Below are the code and all the weights of a small trained network. Each question names an input and a class and asks about switching units off, where a switched-off unit gives its printed mean instead of its output.

import numpy as np


def w(rows, s, z=0):
    codes = np.array(rows[::2]) - 128.0
    scale = np.full(codes.shape[1], s)
    scale[-1] = z or s
    return codes * scale


def f(y):
    return np.maximum(y, 0)


def log_softmax(a):
    a = a - a.max(-1, keepdims=True)
    return a - np.log(np.exp(a).sum(-1, keepdims=True))


def net(x, mask):
    res = np.array(x, float).reshape(1, 8) / 4 @ E
    y = f(res @ A[0][:, :-1].T + A[0][:, -1])
    res = res + np.where(mask, y, B[0][:, -1]) @ B[0][:, :-1]
    return log_softmax(res[-1] @ U[:, :-1].T + U[:, -1])


A, B = {}, {}
E = w([
[113,57,162,90,127],'x0',
[185,160,153,173,80],'x1',
[159,72,162,202,93],'x2',
[113,75,185,45,182],'x3',
[112,93,54,124,53],'x4',
[76,155,138,183,208],'x5',
[254,104,111,98,134],'x6',
[67,146,175,102,80],'x7',
],0.0091)
A[0] = w([
[113,110,127,216,239,73],'n1',
[84,188,159,178,128,175],'n2',
[136,115,5,106,200,68],'n3',
[154,161,98,159,116,236],'n4',
[149,143,148,69,163,252],'n5',
[102,39,172,125,165,56],'n6',
[184,67,142,104,108,151],'n7',
],0.017,0.0034)
B[0] = w([
[111,102,233,212,242,227],'n1',
[177,160,187,213,56,232],'n2',
[42,195,4,68,182,216],'n3',
[197,151,116,165,105,212],'n4',
[224,204,130,34,132,220],'n5',
[83,57,173,22,144,224],'n6',
[155,49,32,155,157,247],'n7',
],0.014,0.011)
U = w([
[110,131,201,153,188,174],'0',
[99,156,162,179,29,31],'1',
[67,181,55,100,179,82],'2',
[129,25,196,20,89,53],'3',
[97,60,86,60,3,253],'4',
[178,172,177,65,113,149],'5',
[167,32,112,113,111,119],'6',
[188,138,108,159,104,140],'7',
],0.011,0.0025)

Each question gives the input, the list of numbers given to net, and the class t.
The units are the neurons (one row each of A and B). Each row of codes is followed by its name. A weight is (code - 128) times the scale printed after its matrix; where a second scale follows, it is the last column's (A, B and U).
mask holds one flag per neuron, in row order. A switched-off neuron (its flag False) gives its mean, the last column of its row in B, instead of its output. The means were averaged over made-up inputs and are rounded, as every weight is.
A unit's drop is (log p(t) with every unit on - log p(t) with that unit switched off) / (log p(t) with every unit on - log p(t) with every unit switched off).
most important unit: the unit with the biggest drop
k most important neurons: the k neurons with the biggest drops, biggest first
drop when u is switched off: that unit's drop, to one decimal
input [5,3,1,2,8,3,-3,-1], class 3: most important unit -> n3
input [7,4,3,0,1,-1,-7,4], class 3: 3 most important neurons -> n6, n3, n4
input [2,-1,-4,3,-4,0,-2,-2], class 3: 2 most important neurons -> n6, n2
input [-4,-1,-4,4,2,3,-2,6], class 5: 3 most important neurons -> n1, n7, n5
input [-8,1,3,-5,-5,3,4,1], class 0: 2 most important neurons -> n1, n7
input [8,-1,0,4,-7,1,7,-8], class 3: 2 most important neurons -> n6, n5
input [-4,-8,2,0,-3,-6,-1,-1], class 2: 2 most important neurons -> n2, n6
input [8,-5,-2,-4,7,-1,0,1], class 2: 2 most important neurons -> n3, n2
input [-2,5,0,-4,0,2,-1,-3], class 1: 2 most important neurons -> n7, n5
input [-1,3,8,1,-5,-7,6,2], class 6: 2 most important neurons -> n7, n2
input [7,3,-3,-8,2,3,3,0], class 1: 2 most important neurons -> n7, n5
input [7,6,-8,-6,-3,3,1,8], class 1: drop when n2 is switched off -> 0.3
input [-2,6,-2,-6,-8,-2,-6,-5], class 1: drop when n7 is switched off -> 0.1
input [3,-8,-2,-7,7,8,-6,6], class 1: most important unit -> n2
input [-1,-2,0,-7,1,0,5,-7], class 2: drop when n3 is switched off -> 1.4
